[[110 114  99 124 111]
 [133 132 141 131 146]
 [150 152 148 131 147]] result: 114

[[133 109 114 134 115 136 124]
 [153 136 144 150 126 127 105]
 [101 122 113 104 132 128 152]] result: 109

[[ 99 120 123 122 138 109]
 [113 133 138 149 135 118]
 [116 134 139 129 152 120]] result: 120

[[118 157 154 141 138]
 [139 155 128 148 134]
 [144 115 105 139 140]] result: 157

[[147 117 120 146]
 [152 148 130 118]
 [146 118 120 145]] result: 117

[[149 137 120 126]
 [118 130 110 131]
 [151 125 132 119]] result: 137

[[135 153 133 113 127 130]
 [115 134 128 135 125 134]
 [106 135 132 127 127 129]] result: 153

[[128 128 128 127 128 128]
 [130 135 132 132 108 120]
 [151 138 150 130 133 132]] result: 128

[[110 137 130 140]
 [126 123 139 104]
 [123 128 104 132]] result: 137

[[106 101 109 127 146]
 [157 149 132 115 105]
 [141 126 110 101 105]] result: 101
---
[119 108 100 146 153 142] ==> 142

[106 156 118 130 126 110] ==> 126

[157 137 131 141 109 134] ==> 137

[132 134 127 154 125] ==> 132

[127 114 137 155] ==> 127

[[128 119 130 144 128 122]
 [127 137 116 126 123 102]
 [152 132 138 106 133 148]] ==> 144
---
[[135 115 127 150]
 [105 115 123 138]
 [118 140 111 137]] --> 118

[[121 115 115 119 151]
 [115 157 119 132 131]
 [141 138 103 136 100]] --> 141

[[140 120 153 135 133 145 136]
 [141 114 128 117 149 140 134]
 [113 143 128 143 108 114 125]] --> 113

[[125 117 140 119 130]
 [124 116 131 126 130]
 [134 156 143 132 124]] --> 134

[[103 140 112 120 138 128]
 [119 157 132 144 136 122]
 [123 138 134 125 150 152]] --> 123

[[123 128 116 144]
 [134 113 133 131]
 [142 144 151 121]] --> 142
---
[[103 140 141 124]
 [149 140 130 149]] result: 103, 149

[110 101 124 127 153 148] result: 110, 148

[138 125 123 102] result: 138, 102

[155 136 153 118 132 107 116] result: 155, 116

[153 135 152 106 123] result: 153, 123

[142 149 156 128 118 130 100] result: 142, 100
---
[[125 124 127 130 129 126 129 129 133 126]
 [141 138 134 124 124 130 130 130 116 126]
 [137 139 127 131 119 127 126 126 118 125]
 [134 128 131 130 129 128 131 131 126 127]
 [130 124 120 143 122 124 120 122 136 123]
 [129 122 127 133 130 126 129 128 135 127]
 [131 130 132 125 131 137 121 132 119 130]
 [128 130 138 116 140 125 154 140 127 131]
 [131 135 137 118 137 132 138 139 117 128]
 [120 122 131 119 138 126 140 134 135 131]] yields 141

[[130 136 120 128 124 123 115]
 [137 130 127 137 130 131 116]
 [133 139 127 138 125 127 117]
 [129 127 130 132 124 127 128]
 [134 136 129 153 122 126 117]
 [143 133 130 143 152 134 108]
 [128 125 130 127 122 132 132]
 [120 120 132 111 135 132 144]
 [132 128 127 127 131 129 121]
 [125 131 123 126 113 121 127]] yields 137

[[133 130 124 125 127 125 125]
 [115 132 127 129 128 128 121]
 [134 132 126 137 126 129 134]
 [151 128 129 116 129 127 127]
 [145 134 122 121 128 125 126]
 [131 136 118 121 127 131 134]
 [128 140 128 141 128 126 118]
 [135 119 129 134 126 130 119]
 [137 125 130 133 128 126 126]
 [128 121 134 131 127 124 114]
 [134 124 119 125 128 131 129]
 [156 122 123 126 127 127 125]] yields 115

[[123 118 130 128 130 119]
 [126 122 127 136 143 129]
 [124 121 130 118 131 119]
 [121 117 128 123 131 118]
 [125 122 129 128 130 124]
 [128 120 125 147 150 129]
 [130 118 129 118 129 127]
 [130 113 123 113 129 121]
 [129 122 136 127 131 119]
 [125 122 133 130 131 120]
 [120 116 125 121 131 115]
 [130 114 126 119 129 121]] yields 126

[[128 128 133 128 124 137 135 116 128 121 136 123 127 126]
 [124 118 145 138 154 124 123 137 137 125 133 137 130 121]
 [128 123 119 142 137 144 133 137 147 132 124 139 126 126]
 [124 133 113 122 108 122 128 128 116 132 127 124 134 132]
 [134 121 121 127 133 134 124 149 137 134 121 143 132 128]
 [115 120 118 125 127 138 136 134 114 125 127 130 131 130]
 [130 128 151 130 120 126 126 122 136 116 147 120 131 128]
 [130 130 128 122 116 140 133 130 108 127 134 119 134 128]] yields 124

[[123 140 135 119 136 138 125 134 122 125 138 139 135 124]
 [133 138 143 121 143 128 116 121 112 118 131 138 143 114]
 [116 120 108 144 108 142 142 150 153 140 138 121 121 152]
 [142 135 139 124 139 120 129 117 119 130 122 135 131 118]
 [144 121 129 142 127 117 129 117 130 130 118 121 131 126]] yields 133

[[124 115 132 143 132 119 141 147 132 132]
 [139 146 137 121 128 142 116 113 136 128]
 [144 145 146 115 121 143 116 115 144 121]
 [143 121 119 122 143 117 139 136 121 143]
 [123 110 113 144 148 110 148 149 116 148]] yields 139
---
[102 112 149 145] result: 102
[153 137 122 118] result: 153
[146 104 113 129] result: 146
[150 123 100 130] result: 150
[122 130 103 157] result: 122
[128 106 132 129] result: 128
---
[[119 148 143 112]
 [117 120 106 146]] Answer: 106

[[106 113 127 102]
 [112 107 123 104]] Answer: 123

[[150 128 116 117]
 [132 113 132 135]] Answer: 132

[[122 119 105 107]
 [112 109 139 136]] Answer: 139

[[115 120 119 114]
 [138 127 106 138]] Answer: 106

[[146 104 121 127]
 [137 102 150 127]] Answer: 150

[[108 118 125 106]
 [133 107 120 129]] Answer: 120
---
[141 137 149 129 127]
141, 127

[119 140 153 105]
119, 105

[[116 143 118 121 144 128 120]
 [112 156 138 115 118 134 124]]
116, 124

[[118 138 144 143 127 101]
 [134 113 116 113 126 148]
 [153 109 126 146 119 154]]
118, 154

[105 142 144 108 112 115 106]
105, 106

[[109 145 145 124]
 [112 149 118 142]
 [107 148 128 135]]
109, 135

[150 127 150 146 135 152 115]
150, 115

[143 152 139 135 147 156 150]
143, 150

[141 127 150 120]
141, 120

[138 141 122  99 119]
138, 119
---
127  115  115  134  132  124
132  103  111  113  143  147
150  119  112  138  122  146
| 119

120  152  129  137
154  129  134  124
108  143  125  136
| 143

132  126  126  127  126  130  124
150  115  115  124  128  136  122
139  119  116  124  128  135  122
| 119

125  127  138  148  138  131
153  132  111  125  142  141
132  135  121  114  116  117
| 135

122  144  133  137  113  139  149
122  120  123  116  131  135  153
123  145  141  127  118  143  135
| 145

128  132  115  128  124  126  131
135  132  131  127  136  126  111
140  106  128  132  142  128  131
| 106

130  145  125   99
134  110  115  120
116  157  153  129
| 157

125  133  122  127  135  132  136
155  109  125  157  125  126  118
122  138  149  118  122  128  118
| 138
---
[141 158 128 116 131] gives 141
[151 105 149 140 142 125 136] gives 151
[140  98 136 121] gives 140
[110 140 120 154 136 106] gives 110
[118 107 114 115 148 110] gives 118
[136 134  99 131 119] gives 136
[127 101 116 130 126] gives 127
[123 116 151 125 135 111] gives 123
[156 122 137 120 126 146] gives 156
[150 123 119 151] gives 150
---
[[109 128 134 138 145 145]
 [128 135 136 119 149 140]
 [138 144 105 156 109 139]] Answer: 128

[[111 120 123 141]
 [138 113 123 117]
 [145 133 113 106]] Answer: 138

[[129 129 129 128]
 [157 145 151 122]
 [107 116 111 132]] Answer: 157

[[149 126 125 129 118]
 [112 129 131 130 136]
 [136 147 140 156 113]] Answer: 112

[[133 122 136 106]
 [136 131 155 136]
 [110 141 105 149]] Answer: 136

[[127 126 145 131 126 122 133]
 [130 140 127 122 126 119 129]
 [131 104 120 124 123 140 122]] Answer: 130

[[107 116 130 125]
 [110 118 130 119]
 [144 131 127 121]] Answer: 110
---
[133 106 144 110 125] out 133
[139 124 129 125 101 103] out 139
[108 117 103 121 132 125] out 108
[152 107 142 129 119] out 152
[115 152 110 116 110 156 136] out 115
[102 115 116 148 132 142 112] out 102
[155 130 136 101] out 155
[151 127 130 113 127 118] out 151
---
[[101 114 154 133 116]
 [122 144 136 116 123]] Out: 133

[[128 127 134 130 131]
 [106 130 121 122 126]
 [131 128 122 119 135]] Out: 122

[[114 134 120 142 123 143]
 [118 141 128 129 120 138]
 [102 127 124 131 137 140]] Out: 120

[[151 146 129 151]
 [139 134 152 145]] Out: 129

[[154 104 127 138 136 136]
 [120 133 121 148 149 148]] Out: 136

[[127 128 131 152 112 119 127]
 [127 128 131 152 112 119 127]
 [127 128 131 151 112 119 128]] Out: 119
---
[135 127 134 100] ==> 135, 100

[117 100 118 114] ==> 118, 100

[[104 131 136 117 128 128]
 [144 135 127 105 142 130]] ==> 144, 104

[127 125 150 134 112 131] ==> 150, 112

[[120 149 114 117 139]
 [122 151 119 123 137]
 [146 117 128 130 104]] ==> 151, 104

[[112 135 131 136]
 [117 151 117 157]] ==> 157, 112

[106  99 104 117] ==> 117, 99
---
[[155 128 106 106 122 108]
 [114 130 146 143 114 149]
 [138 122 128 131 144 126]] value 144

[111 101 119 150] value 119

[130 153 129 136] value 129

[[130 135 114 124 119 126]
 [147 125 133 133 137 131]
 [105 122 143 129 130 128]] value 130

[126 102 114 119 143] value 119

[135 120 102 145 122 138 140] value 138

[[130 137 143 142 106]
 [142 150 126 120 107]
 [131 134 124 125 123]] value 125

[[139 141 116 136]
 [151 137 129 113]
 [128 116 136 109]] value 136
